In the rows, zero is written as 128.
Each row of numbers belongs to one of the elements below and depends on some of the facts about them. Some rows are named. Which element is each other row?

How the elements are related:
ρ: refers to; κ: belongs to class; σ: uses
dragal {ρ=replum lustik, κ=642}
lustik {κ=517, σ=rukis}
semegam {σ=skeske}
klagus {ρ=skabra flodrine, κ=642}
trabaflel {ρ=gaklar, κ=517}
dulem {κ=517}
kobi {κ=642}
sitravek {κ=517}
gredron {ρ=viplimak gazin nostik, κ=642, σ=nofes}
skeske {κ=642, σ=skabra}
stupe {κ=642}
podror {ρ=vaplal lavir, κ=642}
naplol {κ=642}
rugrun {σ=neskin}
skade {κ=642, σ=brafil}
gazin {κ=517}
siras {ρ=gropam skabra gaklar, κ=642}
zefa {σ=kodre}
pibre {ρ=fladatrul, κ=642, σ=foflur}
ledem {σ=tober}
truzules {ρ=drile, κ=642, σ=mozim}
trepu {κ=642}
pedruk {κ=642, σ=tuplak}
boskem {ρ=plagul, κ=517}
viplol {ρ=bridros mogila, κ=517}
plezoklal {ρ=ropibru, κ=642, σ=dradre}
truvepil {κ=642}
dostel {κ=642}
lestu {κ=642}
fudi {κ=517, σ=donom}
donok {ρ=nofes, κ=517}
vuflur {κ=642, σ=dostel}
pezustak {κ=517}
tadan {ρ=dulem diska, κ=517, σ=trepu}
deklil {ρ=skeske fuman, κ=517}
gaklar {κ=642}
tober {σ=mogila}
brozun {κ=517}
loten {ρ=lugur}
stifeven {ρ=dropel triskun, κ=642}
lugur {κ=642, σ=donok}
stebrer {ρ=stistan drile zodror tuplak, κ=642}
brebu {ρ=kilan, κ=642}
nuklar {κ=642, σ=sitravek}
dugu {κ=517, σ=lasu}
zodror {κ=642}
flodrine {κ=642}
darur {ρ=grovelim, κ=642}
klilobi {ρ=viplimak griple dostel, κ=642, σ=niklolok}
bragrasko {κ=517}
rege {ρ=stofe trepu replum, κ=517, σ=poskom}
brafil {ρ=stupe, κ=642, σ=gizur}
foflur {κ=642}
traflar {ρ=lugur fladatrul, κ=517}
ploplu {ρ=dostel, κ=642, σ=zetriris}
plepliven {κ=517}
ropibru {κ=517}
zeklo {ρ=dulem gropam, κ=642, σ=ropibru}
kilan {κ=517}
kigar {κ=642}
susto {ρ=fafe nostik, κ=642}
fafe {σ=fuman}
klugrade {ρ=plagul gazin dugu, κ=517}
rukis {κ=642, σ=degrel}
poskom {κ=517}
bridrun {ρ=truvepil, κ=517}
boske {κ=517, σ=plubrun}
nofes {κ=642}
gizur {κ=642, σ=deda}
triskun {κ=642}
zuzim {ρ=plagul, κ=642, σ=kiboskan}
lasu {κ=642, σ=nostik}
gepa {ρ=gazin, κ=517}
beplin {ρ=nofes, κ=642}
sugiki {ρ=kleplem dipun plubrun, σ=triva}
tridral {κ=517, σ=bragrasko}
skidras {ρ=kobi plepliven, κ=517}
dropel {κ=642, σ=bridros}
klifu {ρ=nezun flonir kigar, κ=642}
mabri {ρ=bragrasko stupe, κ=517, σ=deklil}
kodro {ρ=bekles, κ=642}
kloklo {ρ=gropam, κ=642}
togru {σ=fudi}
klutroski {ρ=flodrine skade, κ=642}
kleplim {ρ=stistan pedruk, κ=642}
plubrun {κ=642}
bralim {ρ=trepu ropibru plubrun, κ=517}
nezun {κ=642}
skabra {κ=642, σ=klilobi}
replum {κ=517, σ=kleplem}
traskal {κ=642}
mogila {σ=dipun}
grizezol {ρ=pedruk}
kodre {ρ=gropam gizur, κ=642}
grovelim {κ=642}
dipun {κ=517, σ=mabri}
flonir {κ=642}
mozim {κ=642, σ=loten}
buzo {ρ=rukis plepliven, κ=642, σ=lustik}
pestevi {ρ=vaplal lugur skesek, κ=642}
neskin {ρ=bavi}
drefo {ρ=viplimak lasu, κ=642}
zakle {κ=642}
stubim {ρ=flonir, κ=517}
regen {ρ=truvepil skesek, κ=642}
fugazi {κ=642}
degrel {ρ=rugrun lestu replum, κ=642}
niklolok {ρ=nuklar, κ=517, σ=pestevi}
bavi {κ=642, σ=lavir}
triva {ρ=rukis, κ=642}
viplimak {κ=517}
lavir {κ=517}
perur {κ=642}
trena {κ=642, σ=vegogu}
skezam {ρ=trepu}
dradre {κ=642}
sogra {κ=642, σ=traskal}
fladatrul {κ=642}
skesek {κ=517}
plitro {κ=517}
bepli {ρ=lestu perur, κ=642}
nostik {κ=517, σ=buzo}
stozu {κ=517, σ=darur}
vapem {κ=642, σ=vuflur}
zetriris {ρ=gazin bragrasko, κ=517}
drinu {ρ=zakle, κ=642, σ=stozu}
tuplak {κ=642}
tovek {ρ=bavi naplol, κ=517}
kluza {κ=517}
plagul {κ=517}
vegogu {ρ=pezustak, κ=517}
doklol {ρ=zodror, κ=517, σ=kluza}
donom {ρ=brozun, κ=642, σ=tridral}
diska {κ=642}
stistan {κ=517}
deda {ρ=vapem pleplusko, κ=642, σ=replum}
postuzur {κ=517, σ=tadan}
bridros {κ=642}
gropam {κ=517, σ=doklol}
fuman {κ=642}

Some elements and their rows:
151 141 114 144 94 73 127 171 105 89 111 128 121 161 108 140 180 117 128 148 160 145 102 170 122 125 89 106 150 131 111 145 91 136 141 96 -> poskom
135 138 125 123 86 135 153 147 131 111 113 175 124 126 127 137 178 138 135 140 111 137 135 131 133 137 124 134 117 132 73 120 157 159 149 121 -> stistan
153 142 73 147 30 45 158 83 130 99 102 185 116 133 142 156 160 93 118 95 171 169 74 176 116 108 96 125 172 134 97 117 198 154 122 174 -> doklol
129 131 133 135 147 119 123 121 132 142 124 129 131 128 124 113 115 131 117 123 132 120 109 122 118 128 137 127 135 121 140 124 110 116 126 133 -> brebu
124 123 127 132 144 130 122 123 131 142 122 133 129 125 127 117 120 124 125 124 135 119 121 122 122 132 132 126 126 123 138 120 116 121 133 131 -> fugazi
145 127 125 113 119 141 130 128 112 105 145 141 112 131 142 137 131 129 147 116 121 141 169 169 132 156 113 138 109 135 96 129 158 147 122 135 -> viplimak
111 136 101 117 133 128 97 108 142 143 145 122 126 91 133 139 113 168 175 133 131 127 150 97 111 124 171 144 91 136 116 116 158 140 101 138 -> zefa
121 119 127 126 149 134 128 125 128 146 118 136 126 124 131 124 123 119 132 121 137 112 132 127 124 136 128 125 118 127 138 116 124 122 134 131 -> grovelim
119 128 125 111 167 157 134 113 142 182 137 102 142 80 147 114 112 129 170 89 107 94 154 113 118 122 143 132 91 114 153 110 176 136 112 145 -> bavi
134 148 141 114 83 109 125 120 132 98 150 116 135 151 135 145 155 133 113 153 105 175 111 92 106 104 129 130 144 139 129 164 139 119 105 120 -> bralim
131 119 136 124 162 162 137 159 133 158 128 122 134 116 141 109 114 124 126 112 141 91 138 131 143 126 124 128 109 94 154 106 143 106 132 143 -> rukis
135 113 155 139 143 141 125 168 124 118 119 150 129 162 118 106 104 133 65 147 167 112 93 135 152 120 124 128 150 90 149 119 88 83 145 136 -> triva
131 136 149 105 97 166 149 142 135 110 150 110 136 133 152 151 154 111 118 134 88 146 155 102 137 114 115 136 123 122 136 149 177 123 119 127 -> lustik
160 136 144 120 114 113 121 120 119 98 150 129 126 146 125 113 121 158 117 128 112 159 121 161 125 131 125 140 150 132 101 147 130 146 100 138 -> klugrade
118 127 134 126 137 138 121 100 136 136 124 111 132 128 93 123 112 99 116 115 109 114 116 132 165 112 128 119 128 119 137 142 99 142 157 127 -> kloklo
113 110 129 154 127 130 165 149 116 118 125 118 140 110 155 157 133 126 152 133 128 134 153 147 155 101 108 136 144 147 129 104 154 131 115 89 -> skesek
121 121 115 144 136 95 111 152 111 112 102 156 109 163 113 134 143 106 114 150 185 127 109 144 114 150 109 111 131 138 129 122 65 110 159 104 -> bridros
112 128 134 112 135 141 124 111 130 139 130 126 122 131 148 141 140 94 129 133 122 132 150 89 98 141 128 124 112 145 148 133 136 111 136 128 -> lestu
133 129 63 147 74 106 185 103 111 124 140 121 130 122 154 168 106 105 177 55 162 144 94 163 129 98 117 129 133 134 122 131 194 129 113 161 -> postuzur

Rows to name:
No name comes twice in this set of rows, the named rows included.
127 143 135 102 98 136 128 128 133 110 148 119 127 124 151 162 176 105 135 144 104 152 167 99 109 120 116 131 110 136 125 146 176 129 116 117 | replum
119 127 155 104 130 124 99 121 140 123 117 146 114 140 139 134 162 84 78 170 129 142 160 98 108 140 106 125 131 131 153 126 127 105 136 127 | plubrun
143 137 183 115 116 125 120 128 145 124 118 120 135 154 132 105 145 101 44 162 95 142 111 93 119 125 105 120 178 117 175 155 111 107 130 140 | degrel
154 127 152 110 123 172 149 137 117 113 151 125 126 129 145 122 123 133 130 106 96 132 172 169 151 148 113 143 117 119 108 136 175 145 119 144 | nostik
155 144 150 119 128 108 105 140 119 106 147 119 128 141 112 107 148 173 134 147 98 153 129 147 116 133 133 131 138 135 97 149 112 151 105 111 | mabri
141 116 157 115 161 170 135 119 129 147 133 128 127 124 140 100 97 117 116 102 102 109 163 146 135 161 120 132 127 121 140 123 142 131 129 155 | lasu
104 126 115 112 159 166 131 89 142 165 139 101 136 89 122 126 105 113 168 93 98 100 150 108 144 118 149 130 86 129 133 122 143 147 138 132 | skade
125 128 126 126 128 137 144 126 136 143 99 179 119 121 128 115 151 119 127 129 121 116 133 116 121 159 131 127 117 135 106 108 132 142 160 134 | zodror
140 124 136 108 132 189 155 122 122 133 170 113 133 112 150 123 94 157 165 83 85 132 166 143 145 138 141 151 105 123 104 139 187 145 105 148 | dugu
130 135 129 122 96 131 129 121 128 102 140 111 135 134 94 144 136 119 126 122 105 136 115 149 174 90 122 129 128 117 107 150 126 152 142 119 | trabaflel
160 147 157 128 113 83 103 173 125 98 122 125 135 151 99 112 179 155 98 178 126 144 112 146 133 114 110 118 157 110 114 143 92 134 120 97 | deklil
164 156 126 137 98 49 107 161 120 99 113 119 131 147 106 124 193 135 120 156 147 148 102 166 114 115 93 106 161 122 118 145 96 148 122 99 | donok
158 131 144 120 109 118 119 151 111 87 128 150 111 153 129 130 154 115 103 145 136 146 157 186 142 154 90 132 139 127 106 134 131 140 130 127 | bragrasko
121 130 119 119 103 148 136 133 122 109 136 117 127 124 106 155 145 99 145 116 115 122 146 152 181 104 109 130 104 120 106 141 144 155 155 115 | dulem

Now the same elements, written a new way:
Some rows with their names:
127 124 140 134 126 122 127 118 140 130 141 123 136 138 135 130 120 114 140 132 121 132 132 129 133 120 148 117 118 131 115 131 120 119 104 140 -> bridros
121 115 141 129 114 127 131 136 117 135 127 134 125 122 121 131 129 132 139 125 131 125 139 129 115 119 136 135 128 147 124 124 125 136 140 118 -> flonir
134 121 125 129 137 125 128 126 132 133 130 130 128 130 124 123 129 122 122 125 119 126 122 128 134 127 132 119 127 133 126 126 126 140 134 127 -> dragal
122 125 135 129 126 127 127 129 128 130 129 131 127 127 129 126 124 123 133 132 126 132 128 128 122 123 132 126 124 143 120 132 123 127 131 133 -> gaklar
131 134 106 122 135 135 121 133 121 127 119 130 121 119 133 117 135 142 118 127 130 131 117 123 129 138 111 137 131 112 136 131 129 133 150 128 -> rege
132 126 134 136 125 129 134 121 129 133 140 123 136 133 133 139 125 134 136 122 125 125 137 128 132 125 132 132 125 103 130 123 122 117 98 122 -> poskom
111 139 122 117 130 126 108 138 124 125 127 135 115 108 128 120 129 129 140 135 132 140 119 131 119 126 138 132 128 146 106 136 128 129 158 150 -> dropel
135 124 128 131 143 123 127 127 127 128 135 126 118 126 122 125 126 126 118 129 124 129 123 131 132 129 135 114 126 136 130 128 131 130 133 121 -> podror
119 138 114 114 128 128 115 138 128 115 106 125 117 123 124 119 139 139 122 124 145 128 124 126 126 129 111 123 130 137 138 133 132 134 148 133 -> togru
116 123 147 141 158 127 131 131 129 112 102 113 121 122 141 104 123 129 133 146 136 126 140 133 143 111 118 128 134 145 109 136 105 112 139 119 -> skeske
130 118 142 136 128 123 134 121 135 132 140 125 136 138 124 134 124 119 134 125 120 123 132 132 133 118 142 121 123 130 122 123 123 127 108 123 -> dradre
136 125 129 131 142 122 127 125 127 127 135 127 117 126 123 124 126 126 118 129 123 129 123 132 132 130 135 114 127 138 129 128 131 130 134 119 -> regen
129 114 142 135 119 124 134 119 137 133 137 125 139 141 133 128 122 117 137 127 120 125 136 126 131 118 143 120 118 132 123 127 116 126 105 129 -> trepu
127 137 112 122 130 135 120 134 116 125 116 132 121 118 135 119 132 143 124 132 135 136 121 125 123 136 113 139 132 116 134 133 129 125 149 128 -> boske
128 128 114 121 142 129 121 134 125 128 117 135 120 119 121 116 132 130 116 128 125 128 115 127 128 131 121 126 131 141 127 129 129 145 161 128 -> ploplu
116 108 143 145 122 138 122 124 130 119 124 102 127 131 135 113 126 151 127 126 145 131 126 126 138 131 125 155 122 105 123 143 102 131 129 138 -> replum
127 128 129 130 143 125 128 126 131 132 135 130 123 125 120 128 128 127 125 125 122 125 122 134 129 125 132 121 128 135 123 125 127 136 134 124 -> klutroski
121 135 126 125 145 120 118 129 133 130 142 131 119 113 117 135 128 128 136 123 120 130 121 138 131 124 144 126 130 131 108 124 129 133 136 139 -> stifeven
130 122 141 136 141 121 135 119 138 134 146 125 130 133 119 139 124 123 130 119 117 121 129 137 134 120 139 115 126 127 122 120 123 131 108 121 -> kodre

Rows to name:
No name comes twice in this set of rows, the named rows included.
125 133 127 126 149 121 123 127 135 127 137 129 122 118 118 133 130 127 130 124 121 130 118 138 134 124 138 123 130 130 114 123 130 133 135 134 | beplin
137 132 133 138 137 121 129 119 128 129 152 117 122 126 129 141 125 139 131 122 128 130 135 135 137 131 144 123 127 100 131 123 131 110 100 119 | vegogu
130 132 126 131 119 131 125 127 119 128 132 125 122 126 140 126 124 138 130 133 136 136 134 124 123 135 126 131 125 116 134 136 127 111 120 127 | skesek
129 137 127 129 122 128 121 128 117 125 137 123 117 120 139 129 125 140 136 135 137 141 135 126 123 133 136 132 126 115 130 136 131 107 121 130 | pezustak
120 140 117 122 124 137 118 136 116 128 117 133 120 116 137 119 131 144 132 133 137 138 124 124 115 134 111 140 130 123 129 137 124 120 147 135 | gropam
129 118 125 124 134 122 120 122 133 135 128 136 129 136 116 127 136 136 131 119 120 133 110 135 126 118 135 115 114 130 133 124 121 139 130 110 | klilobi
132 129 134 133 130 117 131 120 139 122 140 112 122 140 121 140 130 131 123 113 132 117 139 134 138 127 133 105 126 120 141 121 132 123 94 121 | loten
118 119 135 132 137 125 121 129 129 126 121 123 122 126 133 114 128 132 137 130 130 129 131 130 131 115 131 123 121 140 115 133 108 125 137 126 | skabra
120 128 144 132 130 120 127 121 139 131 145 126 134 131 127 140 122 118 147 128 120 131 133 135 130 116 152 124 123 130 110 126 122 120 106 138 | nofes
139 112 139 136 136 121 137 119 134 130 139 123 136 140 122 132 125 120 126 125 118 121 130 132 140 121 145 118 125 126 131 120 129 134 111 113 | triva

Now the same elements, written a new way:
Known rows:
119 126 150 122 112 93 108 114 128 132 131 120 131 131 118 135 139 119 116 146 113 137 130 121 128 123 143 134 130 127 129 108 132 -> traskal
120 127 152 122 112 93 110 115 128 134 130 121 131 131 119 135 142 120 116 146 112 136 131 121 129 122 143 135 129 126 129 107 132 -> foflur
118 102 97 146 136 118 114 132 138 127 161 133 104 116 114 111 119 120 116 145 131 138 149 131 98 108 112 93 115 141 108 113 127 -> tovek
144 119 98 146 120 122 118 111 158 119 109 123 126 112 117 104 118 124 115 138 106 129 178 147 126 117 108 119 134 166 128 96 142 -> plezoklal
121 127 119 148 119 83 112 114 132 122 143 126 120 125 116 142 134 130 141 133 110 149 130 130 129 124 111 114 157 125 123 77 149 -> fafe
129 125 138 129 112 93 113 113 133 133 125 120 136 129 120 131 136 120 116 145 108 141 135 125 128 125 135 134 138 130 134 95 138 -> lestu
120 121 124 140 120 121 113 108 144 127 136 127 121 119 116 113 125 124 113 147 116 122 167 134 115 111 123 117 115 166 121 115 133 -> stifeven
117 118 131 130 121 119 107 111 136 130 142 127 115 128 113 112 118 120 109 153 124 120 169 128 106 108 131 114 99 172 120 122 130 -> triva
119 122 108 158 123 115 116 96 150 124 130 129 122 108 108 113 122 130 119 133 106 131 170 143 116 117 101 116 127 178 132 95 144 -> drinu
121 103 91 140 103 86 111 96 127 146 199 129 121 130 89 146 150 86 125 161 173 153 154 100 213 98 145 114 187 126 140 82 129 -> semegam
132 125 142 117 110 95 110 121 134 131 119 118 135 131 123 129 137 115 114 147 110 136 137 122 132 123 144 136 134 123 130 105 132 -> plubrun
121 122 134 139 115 119 121 108 151 123 142 130 123 113 107 115 137 127 118 153 120 119 165 137 113 107 119 119 115 164 114 113 131 -> susto
130 90 138 129 107 136 114 107 109 103 120 180 169 150 141 139 145 148 139 162 136 119 96 85 88 150 122 87 207 113 132 99 155 -> ledem
121 125 128 133 117 88 108 122 128 122 148 122 114 133 123 141 134 125 133 141 116 142 128 121 129 120 130 115 150 117 116 92 141 -> loram
148 127 162 123 109 128 142 140 151 152 194 122 54 130 162 52 137 198 115 165 99 141 190 70 101 88 123 179 89 153 113 106 113 -> brafil
121 127 144 132 113 90 111 108 130 134 131 122 134 128 120 135 138 123 119 144 107 142 133 124 127 125 135 134 135 133 134 98 138 -> grovelim
96 123 117 153 114 123 113 102 154 132 136 133 125 98 130 110 120 132 122 129 88 128 159 142 130 112 101 109 145 179 128 126 133 -> pibre
121 125 144 132 114 90 111 109 130 134 132 122 134 127 118 135 139 123 119 145 108 142 133 124 127 125 134 135 136 133 134 95 136 -> nezun
120 123 128 133 120 84 105 119 122 125 151 123 113 138 121 141 128 124 134 144 118 145 131 118 121 119 129 112 140 124 119 89 143 -> drile

Rows to name:
No name comes twice in this set of rows, the named rows included.
131 122 122 129 116 89 111 128 132 120 138 121 118 134 126 136 133 122 132 141 115 141 131 125 132 121 130 117 152 110 115 89 141 | stofe
123 122 120 154 121 116 120 102 151 126 135 131 125 109 102 112 129 129 124 142 111 130 170 142 112 113 104 116 123 179 125 101 141 | ploplu
114 126 143 132 111 91 109 110 131 138 134 124 135 126 123 134 136 122 120 142 103 142 132 122 129 123 133 130 139 138 134 105 134 | truvepil
121 113 130 138 125 86 125 136 138 129 162 132 123 114 105 140 152 120 130 148 127 156 112 127 110 118 116 112 136 103 109 96 129 | viplimak
73 107 104 147 119 129 108 138 152 140 168 143 112 86 152 109 116 126 124 126 88 136 126 134 133 100 102 77 153 147 104 161 109 | traflar
123 125 140 140 114 119 124 109 152 125 145 132 124 112 102 115 141 126 121 157 121 121 166 135 109 106 116 117 110 167 112 113 131 | drefo
119 118 128 150 127 123 108 103 139 124 134 131 118 121 116 106 133 127 113 143 119 122 167 140 117 109 129 122 115 166 118 116 132 | klagus
109 124 130 135 113 87 107 123 129 127 150 126 116 128 131 140 133 125 136 138 106 142 123 122 135 118 125 110 155 121 116 102 136 | vaplal
122 126 131 146 117 85 111 100 134 135 129 124 135 124 112 136 133 126 124 135 101 151 138 130 124 129 117 131 141 145 143 82 146 | bavi
117 120 131 132 118 121 110 111 141 126 136 127 116 121 114 112 125 124 110 146 117 120 166 133 114 110 127 118 108 165 119 123 130 | darur
128 118 118 137 120 122 114 111 146 126 130 125 122 120 118 108 123 124 113 148 117 121 171 135 116 111 123 118 116 167 122 111 133 | bepli
117 117 108 142 126 112 105 118 134 120 158 127 99 132 117 118 112 126 128 149 127 126 165 126 107 104 119 95 116 163 108 105 139 | grizezol

